Below is a small trained network, with its code and all its weights. Each question gives an input and a target symbol and asks what happens when units are switched off, that is, made to give their printed mean instead of their output.

import numpy as np


def w(rows, s, z=0):
    codes = np.array(rows[::2]) - 128.0
    scale = np.full(codes.shape[1], s)
    scale[-1] = z or s
    return codes * scale


def norm(h):
    return h / np.sqrt((h * h).mean(-1, keepdims=True) + 1e-5)


def f(y):
    return y / 2 * (1 + np.tanh(0.7978845608 * (y + 0.044715 * y**3)))


def softmax(a):
    e = np.exp(a - a.max(-1, keepdims=True))
    return e / e.sum(-1, keepdims=True)


def log_softmax(a):
    a = a - a.max(-1, keepdims=True)
    return a - np.log(np.exp(a).sum(-1, keepdims=True))


def net(x, mask):
    ids = ['αβγδεζηθλμπστφω'.index(c) for c in x.split()]
    T = len(ids)
    res = E[ids] + P[:T]
    q, k, v = (norm(res) @ M[0].T for M in (Q, K, V))
    z = softmax(np.where(np.tri(T) > 0, q @ k.T / 4**0.5, -1e9)) @ v
    res = res + np.where(mask[0], z, O[0][:, -1]) @ O[0][:, :-1]
    y = f(norm(res) @ A[0][:, :-1].T + A[0][:, -1])
    res = res + np.where(mask[1:25], y, B[0][:, -1]) @ B[0][:, :-1]
    return log_softmax(norm(res)[-1] @ U[:, :-1].T + U[:, -1])


Q, K, V, O, A, B = {}, {}, {}, {}, {}, {}
E = w([
[156,99,241,162,105],'α',
[159,144,162,142,141],'β',
[142,156,187,121,132],'γ',
[125,151,190,114,131],'δ',
[77,92,64,163,111],'ε',
[174,178,79,115,139],'ζ',
[149,172,35,71,207],'η',
[131,147,151,133,144],'θ',
[52,136,176,83,109],'λ',
[133,156,140,137,132],'μ',
[163,135,247,129,100],'π',
[149,136,254,131,103],'σ',
[135,159,142,136,132],'τ',
[148,94,129,29,169],'φ',
[5,152,138,178,107],'ω',
],0.0091)
P = w([
[87,188,110,131,123],'0',
[135,150,124,172,222],'1',
[130,127,110,104,56],'2',
[149,52,138,170,182],'3',
[159,106,111,103,34],'4',
[181,3,229,224,164],'5',
],0.0053)
Q[0] = w([
[176,112,88,33,50],'H1',
[90,224,147,167,215],'H1',
[119,187,106,247,160],'H1',
[175,129,61,175,62],'H1',
],0.014)
K[0] = w([
[228,162,104,36,162],'H1',
[76,206,191,202,99],'H1',
[101,132,110,246,96],'H1',
[199,105,42,171,128],'H1',
],0.014)
V[0] = w([
[128,97,171,191,189],'H1',
[121,82,153,114,92],'H1',
[134,254,76,167,124],'H1',
[103,93,223,252,67],'H1',
],0.0062)
O[0] = w([
[116,128,111,86,160,130],'H1',
[126,178,122,176,138,86],'H1',
[222,13,128,58,69,255],'H1',
[253,178,59,180,127,207],'H1',
],0.0056,0.0007)
A[0] = w([
[168,133,68,124,92,126],'N1',
[66,178,139,148,91,77],'N2',
[138,202,117,70,68,93],'N3',
[124,133,154,127,127,98],'N4',
[158,123,171,126,215,70],'N5',
[138,209,79,81,151,187],'N6',
[98,115,139,170,143,105],'N7',
[158,146,138,134,99,84],'N8',
[124,173,83,102,170,105],'N9',
[125,125,152,134,137,116],'N10',
[190,114,162,134,163,88],'N11',
[116,130,128,117,100,92],'N12',
[148,60,135,129,141,105],'N13',
[119,122,156,140,46,99],'N14',
[181,187,44,103,248,110],'N15',
[126,98,117,153,121,72],'N16',
[130,117,132,128,119,89],'N17',
[132,134,140,115,130,90],'N18',
[119,137,129,92,102,52],'N19',
[146,193,106,146,58,4],'N20',
[108,198,92,127,151,91],'N21',
[94,91,131,172,113,97],'N22',
[135,109,140,127,97,66],'N23',
[98,151,60,75,119,149],'N24',
],0.014,0.0045)
B[0] = w([
[140,78,117,96,142,222],'N1',
[94,82,133,133,163,206],'N2',
[147,199,123,80,168,150],'N3',
[116,118,133,115,116,116],'N4',
[186,102,119,181,153,181],'N5',
[110,210,133,113,99,146],'N6',
[134,146,119,66,122,181],'N7',
[114,127,130,108,162,126],'N8',
[142,119,115,170,120,132],'N9',
[133,113,125,120,117,125],'N10',
[117,71,170,155,155,191],'N11',
[137,138,127,151,112,134],'N12',
[118,169,112,136,146,187],'N13',
[132,130,87,181,113,206],'N14',
[145,39,161,252,169,253],'N15',
[116,162,132,102,126,159],'N16',
[126,135,126,137,126,117],'N17',
[111,131,129,123,116,107],'N18',
[124,160,132,155,115,122],'N19',
[70,102,73,124,120,161],'N20',
[171,130,125,156,131,145],'N21',
[119,171,137,62,110,220],'N22',
[121,141,105,149,117,125],'N23',
[156,99,165,177,108,208],'N24',
],0.031,0.0045)
U = w([
[172,70,167,254,154,145],'α',
[181,44,182,45,239,4],'β',
[160,188,162,53,146,207],'γ',
[144,212,143,95,129,233],'δ',
[200,44,112,87,35,94],'ε',
[184,211,95,190,68,210],'ζ',
[129,193,190,168,45,212],'η',
[143,144,118,131,146,79],'θ',
[78,211,149,181,175,145],'λ',
[165,143,92,129,143,99],'μ',
[126,136,129,132,154,68],'π',
[121,142,135,135,152,64],'σ',
[177,148,76,130,149,99],'τ',
[24,97,237,112,112,90],'φ',
[49,93,28,146,120,145],'ω',
],0.0096,0.0042)

Each question gives the input, a string of symbols that net reads in full, and the target symbol t.
The units are the heads (4 rows each of Q, K, V and O) and the neurons (one row each of A and B). Each row of codes is followed by its name. A weight is (code - 128) times the scale printed after its matrix; where a second scale follows, it is the last column's (O, A, B and U).
mask holds one flag per unit, heads first, then neurons. A switched-off unit (its flag False) gives its mean, the last column of its rows in O or B, instead of its output. The means were averaged over made-up inputs and are rounded, as every weight is.
A unit's drop is (log p(t) with every unit on - log p(t) with that unit switched off) / (log p(t) with every unit on - log p(t) with every unit switched off).
The circuit of an input: a set's keep is (log p(t) with only the set's units on - log p(t) with every unit switched off) / (log p(t) with every unit on - log p(t) with every unit switched off). Starting from the 12 units with the biggest drops (on a tie, the unit counted first), units are removed one at a time, each time the one whose removal leaves the highest keep (on an exact tie, the one counted first), for as long as the keep stays at least 0.8.
units of the circuit, in order: the units of the circuit, biggest drop first
unit that matters most: the unit with the biggest drop
k most important neurons: the k neurons with the biggest drops, biggest first
drop when u is switched off: that unit's drop, to one decimal
input ω ω ε η ε ω, target γ: unit that matters most	N15
input ε φ φ δ α, target φ: units of the circuit, in order	(H1, N15)
input ζ λ α ω ε λ, target β: 2 most important neurons	(N5, N15)
input α φ ε α λ ε, target β: units of the circuit, in order	(N7, N22)
input ε ε ω ε ε, target ω: 2 most important neurons	(N20, N15)
input ω ζ ε, target ζ: 2 most important neurons	(N15, N2)
input ε φ π σ λ φ, target β: units of the circuit, in order	(H1, N15, N5, N14)
input δ ε ω ω, target β: 2 most important neurons	(N14, N7)
input ω ε φ α γ, target φ: 2 most important neurons	(N2, N15)
input π ε ζ ε π, target ζ: 2 most important neurons	(N14, N15)
input λ ε ω λ μ, target ω: 2 most important neurons	(N20, N14)
input ω μ τ λ λ, target ω: 3 most important neurons	(N20, N2, N14)
input ε ω ε ω β, target ω: units of the circuit, in order	(N20, N15)
input φ ε ε φ β, target φ: unit that matters most	H1
input ε ω μ, target ω: drop when N20 is switched off	0.2
input ε φ ω η ζ, target ζ: drop when N11 is switched off	0.1
input μ ω ω ε τ, target ω: drop when N21 is switched off	0.0
input ε ε τ ω τ, target ω: drop when N20 is switched off	0.4
